Moves between points:
cg: δ>bb, γ>bz, ω>pq
tm: δ>fm, γ>md, ω>nb
rt: δ>hh, γ>lj, ω>hz
ph: δ>ph, γ>pq, ω>fm
jg: δ>ph, γ>dg, ω>gq
bg: δ>lz, γ>bz, ω>cg
lm: δ>bz, γ>fc, ω>jm
md: δ>hz, γ>fm, ω>tm
fm: δ>rt, γ>cj, ω>td
gq: δ>ph, γ>jg, ω>cd
jm: δ>bg, γ>lz, ω>dg
cn: δ>tt, γ>cd, ω>tt
fc: δ>sd, γ>md, ω>dp
lj: δ>cd, γ>cj, ω>rt
tt: δ>cp, γ>gm, ω>cj
cq: δ>cj, γ>cp, ω>sd
zn: δ>bg, γ>cr, ω>cg
gt: δ>sf, γ>sf, ω>lj
gr: δ>cq, γ>hz, ω>fc
dp: δ>jm, γ>ll, ω>dr
gd: δ>lj, γ>sf, ω>ph
fl: δ>qz, γ>bb, ω>qz
lz: δ>fl, γ>zn, ω>bb
gm: δ>rt, γ>qz, ω>tt
td: δ>md, γ>lb, ω>cr
pq: δ>fl, γ>bb, ω>tt
lb: δ>fm, γ>ht, ω>hz
ht: δ>cj, γ>tm, ω>lb
cj: δ>lj, γ>tt, ω>fm
dg: δ>pq, γ>mm, ω>jg
bz: δ>zn, γ>sd, ω>bg
cd: δ>cn, γ>gq, ω>hh
qz: δ>tg, γ>lj, ω>dr
mm: δ>cg, γ>jm, ω>dg
hh: δ>ht, γ>cd, ω>cp
cr: δ>tm, γ>td, ω>nb
hz: δ>cp, γ>rt, ω>gr
bb: δ>sd, γ>lz, ω>fl
nb: δ>fc, γ>tm, ω>fc
sd: δ>cr, γ>nb, ω>bz
cp: δ>lb, γ>hh, ω>cq
tg: δ>jm, γ>dr, ω>lj
sf: δ>jg, γ>tg, ω>gt
dr: δ>mm, γ>dp, ω>tg
ll: δ>lm, γ>nb, ω>dp

In the rows, zero is written as 47.

The rows follow the links: the fewer symbols apart two points are, the more alike their rows tend to be.

Each row is also shifted at random along 4 hidden directions that mean nothing.

Some points, each with a row of numbers:
zn -> (60, 50, 44, 60, 52, 25, 27, 68, 72, 47, 23, 64, 53, 38, 60, 52, 66, 48, 40, 36, 43, 55, 37, 54, 33, 25, 57, 35, 49, 53, 58, 46, 47, 64, 59, 49, 26, 42, 52, 56, 33, 64, 37, 45, 60, 31, 33, 36, 38, 41, 47, 37)
gr -> (63, 52, 45, 44, 57, 60, 27, 62, 47, 33, 62, 36, 53, 57, 46, 34, 42, 36, 51, 26, 40, 18, 38, 34, 43, 55, 39, 36, 57, 56, 28, 59, 40, 66, 49, 55, 20, 42, 34, 36, 38, 50, 27, 59, 40, 53, 46, 37, 35, 78, 62, 59)
ll -> (38, 48, 47, 28, 58, 32, 45, 51, 35, 56, 37, 45, 47, 56, 60, 42, 59, 51, 57, 66, 44, 63, 45, 51, 44, 44, 68, 34, 48, 72, 67, 36, 63, 65, 52, 47, 41, 53, 35, 47, 61, 43, 36, 29, 38, 49, 38, 41, 48, 50, 53, 60)
fc -> (48, 42, 45, 50, 51, 45, 28, 58, 52, 41, 54, 48, 51, 41, 54, 22, 60, 43, 69, 53, 38, 26, 46, 56, 35, 30, 51, 18, 59, 69, 55, 51, 57, 70, 54, 55, 33, 52, 28, 44, 52, 35, 7, 36, 42, 45, 25, 35, 41, 68, 55, 67)
cd -> (42, 35, 61, 50, 24, 67, 44, 45, 63, 55, 43, 38, 40, 11, 52, 50, 70, 40, 35, 48, 52, 49, 35, 50, 52, 47, 82, 45, 38, 41, 38, 39, 60, 23, 26, 61, 49, 56, 59, 33, 40, 34, 37, 66, 44, 38, 55, 38, 45, 42, 41, 49)
cp -> (61, 60, 46, 41, 50, 51, 49, 52, 37, 53, 42, 39, 62, 34, 46, 52, 38, 37, 30, 32, 57, 62, 32, 32, 52, 66, 55, 44, 42, 42, 37, 46, 38, 52, 43, 54, 31, 41, 56, 30, 30, 50, 55, 59, 41, 53, 71, 44, 46, 64, 45, 57)
dg -> (42, 33, 48, 50, 55, 61, 10, 44, 50, 25, 69, 50, 27, 49, 39, 39, 56, 56, 51, 36, 32, 6, 34, 46, 49, 52, 27, 58, 36, 39, 30, 56, 47, 54, 44, 54, 43, 57, 45, 48, 46, 56, 40, 63, 56, 63, 36, 55, 49, 32, 64, 43)
fl -> (42, 67, 47, 55, 37, 46, 51, 49, 43, 42, 37, 42, 35, 38, 24, 51, 34, 65, 46, 31, 39, 55, 41, 42, 58, 30, 65, 50, 48, 57, 45, 36, 46, 27, 49, 44, 48, 45, 57, 51, 51, 48, 55, 42, 55, 38, 43, 55, 44, 34, 60, 25)
cg -> (56, 51, 41, 48, 52, 42, 28, 60, 58, 46, 21, 64, 40, 38, 41, 52, 50, 45, 35, 30, 38, 56, 40, 43, 43, 32, 55, 53, 33, 50, 52, 46, 56, 52, 57, 51, 39, 48, 54, 52, 26, 65, 48, 36, 55, 41, 47, 43, 38, 28, 58, 32)
qz -> (43, 61, 56, 48, 31, 47, 70, 48, 33, 48, 60, 30, 23, 56, 27, 44, 28, 71, 65, 39, 32, 27, 62, 33, 49, 48, 27, 55, 61, 42, 44, 46, 45, 29, 48, 47, 55, 41, 50, 49, 74, 35, 60, 38, 53, 48, 35, 64, 53, 51, 56, 30)
rt -> (59, 63, 52, 50, 45, 61, 65, 51, 40, 44, 65, 24, 47, 71, 40, 44, 29, 44, 54, 32, 53, 21, 57, 33, 49, 72, 22, 53, 68, 37, 30, 57, 38, 42, 41, 52, 38, 37, 44, 35, 50, 42, 61, 61, 44, 46, 53, 51, 45, 78, 55, 49)
bz -> (56, 47, 38, 40, 51, 51, 31, 69, 59, 50, 24, 56, 42, 47, 55, 44, 52, 29, 47, 42, 42, 39, 58, 46, 28, 37, 49, 48, 45, 50, 58, 54, 68, 63, 52, 51, 45, 49, 41, 45, 25, 63, 38, 29, 53, 36, 49, 28, 40, 45, 59, 44)
gq -> (37, 25, 55, 46, 45, 62, 33, 38, 64, 46, 36, 55, 52, 28, 56, 62, 77, 37, 24, 54, 57, 66, 24, 61, 56, 51, 86, 55, 27, 44, 43, 37, 51, 37, 29, 47, 52, 56, 57, 46, 39, 51, 46, 69, 44, 47, 59, 36, 42, 21, 40, 51)
bb -> (55, 65, 41, 60, 43, 28, 49, 54, 47, 52, 33, 61, 40, 37, 28, 59, 36, 73, 37, 34, 43, 64, 42, 41, 50, 26, 40, 53, 42, 42, 54, 41, 42, 38, 62, 43, 43, 43, 66, 57, 43, 56, 60, 34, 65, 41, 42, 63, 55, 28, 49, 25)
cj -> (47, 60, 52, 54, 37, 70, 75, 42, 41, 46, 47, 28, 45, 70, 41, 55, 26, 39, 44, 43, 57, 42, 65, 47, 48, 68, 50, 58, 60, 46, 41, 49, 50, 25, 34, 48, 58, 43, 59, 33, 45, 35, 64, 53, 50, 34, 62, 46, 44, 65, 54, 53)
gm -> (53, 66, 63, 56, 27, 23, 74, 48, 42, 63, 48, 33, 48, 29, 44, 59, 49, 74, 41, 45, 52, 69, 32, 42, 59, 44, 60, 39, 56, 42, 48, 31, 38, 22, 45, 49, 37, 45, 65, 47, 69, 35, 58, 57, 53, 40, 44, 62, 58, 47, 32, 34)
nb -> (45, 42, 37, 55, 54, 27, 51, 45, 41, 59, 45, 59, 60, 60, 65, 42, 48, 53, 58, 73, 54, 51, 65, 59, 39, 40, 23, 37, 53, 51, 69, 53, 53, 68, 59, 44, 55, 53, 41, 54, 48, 41, 40, 23, 45, 45, 36, 52, 59, 51, 39, 68)
jg -> (41, 26, 52, 49, 64, 44, 31, 38, 65, 41, 48, 57, 54, 52, 60, 62, 76, 44, 28, 53, 55, 56, 25, 60, 52, 60, 63, 55, 35, 40, 47, 43, 41, 52, 42, 41, 41, 52, 51, 59, 48, 62, 51, 75, 50, 58, 50, 44, 44, 24, 41, 49)

Where do the symbols, taken in turn from left to right, take each start?
Answers are names.
(65, 46, 44, 49, 41, 36, 30, 68, 59, 51, 37, 59, 42, 27, 48, 42, 54, 48, 47, 36, 34, 40, 53, 41, 31, 29, 30, 47, 43, 38, 51, 54, 55, 59, 58, 51, 41, 47, 52, 52, 31, 61, 40, 35, 57, 42, 40, 47, 50, 40, 50, 31)
γ γ ω => bz
(41, 51, 39, 34, 66, 45, 28, 45, 33, 41, 52, 53, 36, 61, 38, 50, 43, 60, 44, 44, 40, 38, 36, 33, 57, 59, 35, 58, 29, 41, 48, 48, 49, 56, 53, 45, 46, 52, 49, 54, 47, 64, 63, 44, 50, 69, 48, 61, 53, 31, 65, 41)
γ δ γ γ => sd
(53, 60, 66, 62, 30, 44, 63, 56, 58, 56, 38, 32, 44, 39, 49, 57, 60, 60, 42, 42, 53, 51, 34, 51, 49, 50, 66, 38, 60, 45, 45, 33, 50, 24, 35, 56, 32, 47, 69, 41, 62, 33, 47, 64, 54, 30, 44, 46, 47, 53, 45, 41)
γ γ γ => lj
(46, 47, 63, 42, 35, 44, 78, 44, 50, 52, 65, 29, 43, 43, 43, 49, 41, 50, 58, 49, 48, 40, 55, 45, 53, 56, 42, 51, 64, 32, 34, 47, 33, 31, 45, 42, 58, 39, 43, 51, 70, 39, 57, 60, 42, 48, 44, 52, 50, 61, 34, 30)
ω γ δ => cd
(56, 46, 41, 48, 41, 47, 35, 59, 55, 51, 39, 61, 53, 23, 49, 33, 48, 36, 50, 51, 46, 50, 61, 49, 35, 24, 42, 32, 42, 56, 57, 55, 59, 63, 56, 54, 49, 52, 42, 41, 28, 43, 28, 27, 48, 40, 47, 39, 48, 52, 45, 55)
γ δ δ => sd
(46, 37, 35, 67, 34, 46, 44, 41, 51, 49, 57, 68, 57, 28, 48, 32, 39, 51, 56, 62, 46, 44, 70, 60, 39, 19, 17, 37, 50, 47, 56, 62, 50, 52, 56, 49, 63, 55, 45, 47, 39, 32, 30, 30, 50, 46, 36, 53, 56, 45, 37, 58)
δ ω => nb
(62, 60, 46, 60, 44, 25, 44, 62, 53, 48, 39, 57, 37, 48, 37, 56, 42, 72, 45, 30, 37, 46, 47, 37, 41, 32, 26, 51, 50, 40, 49, 49, 43, 51, 59, 45, 35, 38, 61, 57, 46, 58, 55, 36, 64, 41, 33, 58, 55, 33, 50, 21)
γ γ => cr
(47, 43, 65, 52, 28, 69, 53, 55, 64, 54, 40, 27, 31, 43, 50, 45, 63, 44, 49, 48, 51, 26, 48, 52, 38, 54, 62, 47, 55, 41, 43, 43, 66, 24, 25, 62, 48, 54, 60, 36, 50, 36, 41, 59, 56, 30, 46, 35, 43, 52, 55, 47)
δ ω ω ω => td
(46, 45, 28, 75, 36, 44, 55, 28, 39, 50, 63, 73, 68, 31, 38, 42, 25, 56, 46, 64, 50, 59, 67, 58, 49, 28, 10, 39, 42, 40, 53, 64, 37, 47, 59, 42, 73, 54, 50, 49, 38, 32, 47, 32, 55, 51, 49, 64, 64, 44, 28, 63)
γ γ ω => lb
(47, 55, 46, 62, 48, 42, 46, 47, 48, 44, 43, 57, 31, 61, 34, 64, 36, 67, 37, 42, 43, 43, 48, 44, 50, 51, 28, 68, 38, 33, 47, 47, 52, 33, 49, 49, 53, 50, 68, 56, 46, 59, 72, 47, 69, 46, 49, 66, 57, 20, 56, 34)
δ δ ω δ => mm
(60, 48, 53, 43, 18, 67, 54, 42, 39, 63, 61, 35, 54, -2, 39, 43, 41, 47, 35, 42, 50, 46, 44, 31, 58, 55, 37, 50, 38, 21, 29, 52, 48, 29, 35, 66, 51, 51, 64, 26, 33, 28, 51, 60, 42, 54, 68, 58, 59, 57, 31, 51)
γ γ ω => cd
(35, 52, 47, 25, 62, 29, 52, 50, 27, 57, 42, 39, 42, 63, 54, 41, 48, 57, 64, 63, 41, 57, 47, 41, 49, 55, 59, 38, 45, 66, 67, 38, 59, 59, 55, 46, 42, 53, 38, 49, 65, 46, 48, 27, 37, 56, 42, 53, 48, 46, 60, 55)
δ ω γ => mm
(33, 31, 48, 57, 60, 51, 42, 32, 60, 36, 43, 59, 51, 64, 56, 66, 59, 40, 28, 61, 59, 57, 37, 67, 53, 58, 55, 66, 36, 41, 47, 46, 45, 45, 38, 39, 59, 51, 55, 58, 42, 59, 58, 65, 56, 46, 54, 45, 46, 21, 44, 48)
δ δ δ => ph
(37, 55, 47, 27, 44, 43, 59, 39, 21, 53, 60, 34, 30, 51, 35, 39, 30, 65, 68, 53, 35, 40, 58, 29, 52, 51, 31, 51, 49, 48, 49, 42, 50, 43, 53, 46, 56, 47, 39, 47, 72, 43, 57, 25, 41, 64, 42, 64, 60, 48, 55, 42)
ω γ => dr
(33, 23, 56, 37, 43, 70, 58, 37, 51, 35, 69, 45, 37, 62, 48, 44, 41, 30, 57, 57, 46, 26, 79, 51, 40, 62, 27, 67, 52, 31, 36, 55, 44, 39, 37, 40, 81, 41, 32, 54, 53, 50, 57, 52, 37, 52, 52, 44, 40, 48, 38, 33)
γ γ => tg
(62, 58, 41, 48, 57, 55, 40, 52, 41, 43, 60, 41, 60, 60, 45, 42, 29, 37, 42, 31, 49, 37, 41, 33, 50, 62, 32, 45, 53, 46, 33, 58, 35, 58, 50, 48, 28, 39, 43, 38, 38, 48, 47, 58, 42, 58, 56, 49, 44, 75, 51, 59)
γ δ γ δ => cn
(62, 53, 34, 69, 40, 49, 43, 38, 40, 41, 69, 56, 70, 19, 36, 39, 33, 51, 37, 35, 51, 53, 33, 47, 60, 32, 30, 33, 44, 42, 28, 60, 21, 46, 54, 52, 39, 47, 52, 37, 38, 32, 36, 61, 45, 57, 49, 58, 56, 65, 32, 61)
γ δ ω δ => rt
(37, 54, 50, 26, 51, 33, 66, 39, 31, 52, 55, 36, 40, 57, 46, 48, 40, 56, 62, 53, 44, 58, 46, 33, 58, 57, 52, 50, 51, 49, 51, 32, 37, 46, 52, 34, 52, 35, 39, 56, 75, 48, 63, 42, 34, 62, 44, 59, 49, 46, 43, 34)
γ δ ω δ => pq
(40, 47, 40, 21, 62, 57, 27, 55, 28, 43, 41, 42, 26, 67, 36, 38, 38, 48, 59, 43, 29, 32, 52, 28, 46, 58, 46, 56, 34, 57, 53, 47, 68, 64, 52, 52, 51, 51, 39, 47, 43, 62, 54, 25, 44, 64, 49, 50, 43, 35, 74, 41)
ω γ δ => cg
